Below are the code and all the weights of a small trained network. Each question names an input and a class and asks about switching units off, where a switched-off unit gives its printed mean instead of its output.

import numpy as np


def w(rows, s, z=0):
    codes = np.array(rows[::2]) - 128.0
    scale = np.full(codes.shape[1], s)
    scale[-1] = z or s
    return codes * scale


def norm(h):
    return h / np.sqrt((h * h).mean(-1, keepdims=True) + 1e-5)


def f(y):
    return y / 2 * (1 + np.tanh(0.7978845608 * (y + 0.044715 * y**3)))


def log_softmax(a):
    a = a - a.max(-1, keepdims=True)
    return a - np.log(np.exp(a).sum(-1, keepdims=True))


def net(x, mask):
    res = np.array(x, float).reshape(1, 8) / 4 @ E
    u = 0
    for l in range(4):
        y = f(norm(res) @ A[l][:, :-1].T + A[l][:, -1])
        res = res + np.where(mask[u : u + 13], y, B[l][:, -1]) @ B[l][:, :-1]
        u += 13
    return log_softmax(norm(res)[-1] @ U[:, :-1].T + U[:, -1])


A, B = {}, {}
E = w([
[131,137,131,103,68,19,138,153,107,151,143],'x0',
[124,133,116,86,72,171,141,136,119,120,130],'x1',
[126,128,128,129,129,127,128,130,126,126,129],'x2',
[96,158,109,160,96,112,153,141,144,88,4],'x3',
[132,176,144,106,118,124,107,114,189,115,143],'x4',
[190,109,154,132,96,135,40,130,119,139,83],'x5',
[96,69,171,44,173,119,134,154,170,148,81],'x6',
[132,93,179,156,100,128,152,106,147,114,134],'x7',
],0.011)
A[0] = w([
[89,135,115,139,130,122,183,113,140,138,153,24],'0.n0',
[133,127,144,119,109,92,129,143,102,130,134,3],'0.n1',
[105,53,67,85,47,182,148,140,73,126,127,156],'0.n2',
[139,176,174,108,122,110,110,130,190,69,142,29],'0.n3',
[107,112,150,201,203,61,99,114,118,149,119,104],'0.n4',
[129,201,165,114,113,135,100,138,221,92,166,115],'0.n5',
[81,188,101,90,156,120,69,157,66,138,125,48],'0.n6',
[140,119,135,89,97,82,130,110,97,123,139,82],'0.n7',
[129,130,140,104,101,69,138,89,110,144,119,7],'0.n8',
[105,136,254,137,113,126,161,104,106,89,119,64],'0.n9',
[121,143,142,61,49,187,144,122,112,107,130,75],'0.n10',
[126,85,201,175,76,127,161,91,152,111,141,108],'0.n11',
[167,67,164,148,94,121,176,103,161,99,147,52],'0.n12',
],0.0094,0.0071)
B[0] = w([
[67,168,209,103,145,112,143,103,99,89,143,129],'0.n0',
[83,92,165,161,128,128,120,180,171,193,123,108],'0.n1',
[187,162,162,176,202,86,153,97,171,167,123,254],'0.n2',
[173,101,157,83,113,140,196,89,92,193,72,134],'0.n3',
[207,211,183,149,140,141,181,160,213,153,149,186],'0.n4',
[181,81,99,127,138,145,202,59,43,192,85,205],'0.n5',
[105,144,69,125,143,162,97,174,160,197,110,139],'0.n6',
[100,116,132,187,93,177,124,132,192,155,141,148],'0.n7',
[74,107,144,158,112,111,118,140,172,172,135,119],'0.n8',
[112,178,69,75,170,123,102,153,144,147,93,149],'0.n9',
[158,217,211,155,187,96,122,164,217,138,141,171],'0.n10',
[100,202,1,110,197,132,55,213,58,160,116,193],'0.n11',
[103,176,74,71,166,156,103,230,74,211,137,140],'0.n12',
],0.0096,0.0048)
A[1] = w([
[135,129,143,88,140,68,85,109,80,95,147,35],'1.n0',
[99,85,112,109,53,39,122,113,128,180,138,9],'1.n1',
[77,47,186,42,149,100,120,157,150,124,102,3],'1.n2',
[89,109,142,130,69,55,104,166,129,114,161,15],'1.n3',
[109,99,123,140,151,254,99,125,155,87,117,15],'1.n4',
[117,167,119,68,53,194,128,100,161,166,132,101],'1.n5',
[141,77,164,222,172,125,177,221,68,147,118,33],'1.n6',
[180,81,145,95,80,158,33,190,111,114,81,44],'1.n7',
[126,170,27,54,169,130,84,148,134,162,104,54],'1.n8',
[110,86,170,56,157,133,141,161,182,163,94,52],'1.n9',
[159,169,76,124,152,140,119,170,208,158,129,36],'1.n10',
[124,74,97,178,139,92,107,47,180,179,182,90],'1.n11',
[117,92,192,95,132,159,94,166,54,136,223,57],'1.n12',
],0.0085,0.0045)
B[1] = w([
[148,78,137,205,122,99,154,138,145,156,152,96],'1.n0',
[131,132,178,90,95,109,157,221,80,192,114,155],'1.n1',
[171,81,100,119,151,158,187,200,60,10,172,189],'1.n2',
[82,137,153,131,117,198,101,187,137,153,152,127],'1.n3',
[69,92,142,213,177,179,131,140,147,191,143,191],'1.n4',
[147,87,125,173,202,87,171,137,81,153,118,146],'1.n5',
[171,160,100,27,146,116,150,70,104,155,74,197],'1.n6',
[80,133,170,160,178,31,85,50,72,106,147,217],'1.n7',
[107,125,61,170,153,77,94,135,98,176,132,234],'1.n8',
[246,149,47,149,164,142,109,177,97,1,170,254],'1.n9',
[98,178,111,92,152,132,64,133,119,139,140,204],'1.n10',
[137,97,115,56,83,173,129,139,160,107,51,181],'1.n11',
[122,69,59,84,88,118,97,50,229,147,143,186],'1.n12',
],0.0089,0.0033)
A[2] = w([
[1,123,100,59,155,150,216,143,117,88,157,88],'2.n0',
[153,93,209,155,109,73,59,145,78,127,129,62],'2.n1',
[165,102,214,130,128,150,34,122,106,148,97,133],'2.n2',
[62,113,135,125,79,123,118,146,139,75,70,62],'2.n3',
[97,157,76,162,140,91,144,97,86,97,184,88],'2.n4',
[65,160,61,130,151,134,81,166,107,156,140,78],'2.n5',
[62,72,178,174,156,224,138,123,134,146,116,15],'2.n6',
[144,94,115,133,203,89,163,101,66,200,96,63],'2.n7',
[159,139,117,161,99,145,129,150,21,59,154,3],'2.n8',
[162,176,120,126,115,145,112,166,48,20,180,9],'2.n9',
[47,177,153,139,90,139,123,141,103,74,13,49],'2.n10',
[124,116,112,133,120,107,164,115,72,102,47,117],'2.n11',
[64,136,139,121,145,108,210,143,152,140,174,66],'2.n12',
],0.0081,0.0045)
B[2] = w([
[111,124,183,160,167,7,3,16,25,89,122,208],'2.n0',
[45,149,198,152,152,120,96,100,68,102,120,172],'2.n1',
[58,180,156,178,206,81,198,54,95,85,152,238],'2.n2',
[133,53,80,172,139,104,169,146,183,140,152,117],'2.n3',
[182,111,174,125,98,164,5,145,104,125,89,197],'2.n4',
[115,81,80,119,116,124,7,176,114,128,108,210],'2.n5',
[45,132,134,134,163,193,157,189,145,123,87,161],'2.n6',
[139,168,108,39,87,209,105,105,96,141,73,251],'2.n7',
[147,59,122,79,79,157,109,108,132,80,182,140],'2.n8',
[120,122,121,100,77,155,63,124,168,67,133,158],'2.n9',
[105,77,42,112,148,32,160,96,223,194,168,195],'2.n10',
[152,14,104,83,112,117,98,74,172,155,168,224],'2.n11',
[94,194,225,149,157,126,63,83,58,137,114,169],'2.n12',
],0.007,0.0035)
A[3] = w([
[77,119,82,139,140,74,148,153,183,78,40,93],'3.n0',
[120,84,134,197,193,180,123,89,149,140,132,162],'3.n1',
[170,150,161,119,128,115,107,76,127,146,108,105],'3.n2',
[149,148,155,112,76,66,150,177,117,143,146,119],'3.n3',
[98,110,146,107,84,73,103,126,124,121,157,157],'3.n4',
[163,200,139,143,153,117,172,163,191,141,150,54],'3.n5',
[149,105,135,69,85,169,167,96,92,148,111,110],'3.n6',
[121,169,91,165,134,139,161,124,96,143,182,88],'3.n7',
[72,131,172,115,66,71,139,223,130,163,146,94],'3.n8',
[157,159,97,200,7,180,115,128,97,83,152,1],'3.n9',
[124,92,157,74,165,147,92,123,147,146,208,108],'3.n10',
[184,134,147,108,101,68,150,155,77,149,123,98],'3.n11',
[103,153,173,141,140,101,152,114,91,67,159,131],'3.n12',
],0.011,0.0037)
B[3] = w([
[198,106,145,167,49,112,125,117,136,208,255,217],'3.n0',
[55,148,124,73,72,137,164,198,116,120,123,254],'3.n1',
[85,141,145,80,92,89,142,129,117,109,97,227],'3.n2',
[101,146,115,153,210,224,153,123,183,134,119,190],'3.n3',
[76,92,89,138,112,173,117,109,132,106,119,167],'3.n4',
[152,151,192,62,87,117,65,142,167,137,141,191],'3.n5',
[153,134,98,118,72,122,114,100,145,89,44,164],'3.n6',
[155,99,148,156,159,70,138,175,131,136,56,163],'3.n7',
[25,150,95,164,169,209,125,164,164,107,89,173],'3.n8',
[190,42,138,44,213,117,137,218,130,41,185,180],'3.n9',
[147,137,130,226,37,51,156,140,165,182,90,196],'3.n10',
[64,110,127,103,162,226,177,150,112,121,106,219],'3.n11',
[123,128,152,129,87,135,57,118,142,93,103,193],'3.n12',
],0.0097,0.0055)
U = w([
[27,134,121,166,166,242,172,181,175,124,121,119],'0',
[211,70,109,119,160,102,133,195,127,4,182,126],'1',
[157,52,86,176,14,62,160,58,215,213,186,111],'2',
[129,171,51,146,165,80,73,152,81,176,116,114],'3',
[57,143,228,175,136,50,90,28,55,58,108,103],'4',
[189,129,118,55,145,150,232,56,102,150,48,96],'5',
[201,235,236,125,162,101,161,165,191,159,136,84],'6',
[118,130,118,89,76,131,95,137,162,102,108,247],'7',
],0.012,0.015)

Each question gives the input, the list of numbers given to net, and the class t.
The units are the neurons (one row each of A and B). Each row of codes is followed by its name. A weight is (code - 128) times the scale printed after its matrix; where a second scale follows, it is the last column's (A, B and U).
mask holds one flag per neuron, layer by layer. A switched-off neuron (its flag False) gives its mean, the last column of its row in B, instead of its output. The means were averaged over made-up inputs and are rounded, as every weight is.
A unit's drop is (log p(t) with every unit on - log p(t) with that unit switched off) / (log p(t) with every unit on - log p(t) with every unit switched off).
The circuit of an input: a set's keep is (log p(t) with only the set's units on - log p(t) with every unit switched off) / (log p(t) with every unit on - log p(t) with every unit switched off). Starting from the 12 units with the biggest drops (on a tie, the unit counted first), units are removed one at a time, each time the one whose removal leaves the highest keep (on an exact tie, the one counted first), for as long as the keep stays at least 0.8.
circuit, biggest first: the units of the circuit, biggest drop first
unit that matters most: the unit with the biggest drop
k most important neurons: the k neurons with the biggest drops, biggest first
top k neurons in layer l: the k neurons of layer l with the biggest drops, biggest first
input [8,-4,1,4,4,-2,-2,8], class 0: unit that matters most : 3.n8
input [-3,-5,6,0,-6,-1,-6,7], class 3: 3 most important neurons : (0.n11 1.n6 0.n12)
input [-7,-7,-4,0,-8,8,-1,-1], class 4: 3 most important neurons : (2.n2 1.n7 0.n5)
input [7,-7,4,1,-4,0,-8,7], class 1: circuit, biggest first : (3.n9 0.n2)
input [3,2,1,-4,7,6,-5,6], class 5: 2 most important neurons : (0.n5 0.n3)
input [-6,5,1,7,-6,2,3,-7], class 2: circuit, biggest first : (3.n0 2.n10)
input [-6,-8,2,-3,6,-5,-4,0], class 6: circuit, biggest first : (0.n4 3.n5)
input [-5,-3,-5,-2,-5,7,3,-5], class 4: circuit, biggest first : (1.n7 2.n2)
input [2,5,-3,-8,1,-7,-5,-6], class 2: 3 most important neurons : (1.n12 3.n10 0.n11)
input [-7,-3,-4,8,-3,7,5,8], class 2: 2 most important neurons : (3.n0 2.n10)
input [-4,1,1,7,-4,-3,2,8], class 3: 2 most important neurons : (0.n11 0.n9)
input [-4,8,-2,2,4,-7,0,-6], class 6: circuit, biggest first : (0.n10 3.n5)
input [2,-5,-4,6,8,2,2,-3], class 5: circuit, biggest first : (0.n5 0.n3)
input [1,1,-7,6,4,-8,-5,7], class 4: circuit, biggest first : (2.n0 0.n0)
input [-5,2,-2,5,-7,-8,-6,-4], class 4: unit that matters most : 2.n0
input [-5,-3,-8,-8,-6,-1,3,-7], class 2: circuit, biggest first : (3.n10 1.n12)
input [5,-3,-6,8,5,-3,8,-5], class 1: circuit, biggest first : (1.n2 1.n9 0.n11)
input [-1,5,-7,-2,7,8,1,-7], class 4: circuit, biggest first : (1.n7 2.n2)
input [4,-4,-5,1,-5,-5,6,5], class 1: 2 most important neurons : (1.n9 1.n2)
input [-8,6,7,3,0,6,8,-5], class 0: circuit, biggest first : (1.n4)
input [1,6,8,8,-3,8,0,2], class 2: 2 most important neurons : (2.n10 3.n0)
input [7,-4,-4,-3,4,8,5,-1], class 4: 3 most important neurons : (1.n7 2.n1 2.n2)
input [-6,-1,-7,8,1,-3,-6,6], class 2: 3 most important neurons : (2.n10 3.n0 1.n9)
input [2,7,0,-4,3,2,0,-6], class 6: 2 most important neurons : (0.n10 0.n2)
input [-5,-7,-6,-1,6,-5,-2,-6], class 6: top 2 neurons in layer 1 : (1.n6 1.n7)
input [8,-3,-2,5,1,-2,8,1], class 0: 3 most important neurons : (1.n1 3.n8 3.n3)
input [5,-1,4,7,6,3,0,4], class 2: circuit, biggest first : (3.n0)
input [-7,8,4,-8,-3,0,-5,7], class 2: 2 most important neurons : (3.n10 1.n12)
input [-1,8,-3,4,-8,-2,8,4], class 1: 2 most important neurons : (1.n9 0.n5)
input [-8,3,-4,4,2,7,-3,4], class 0: 2 most important neurons : (1.n4 3.n1)
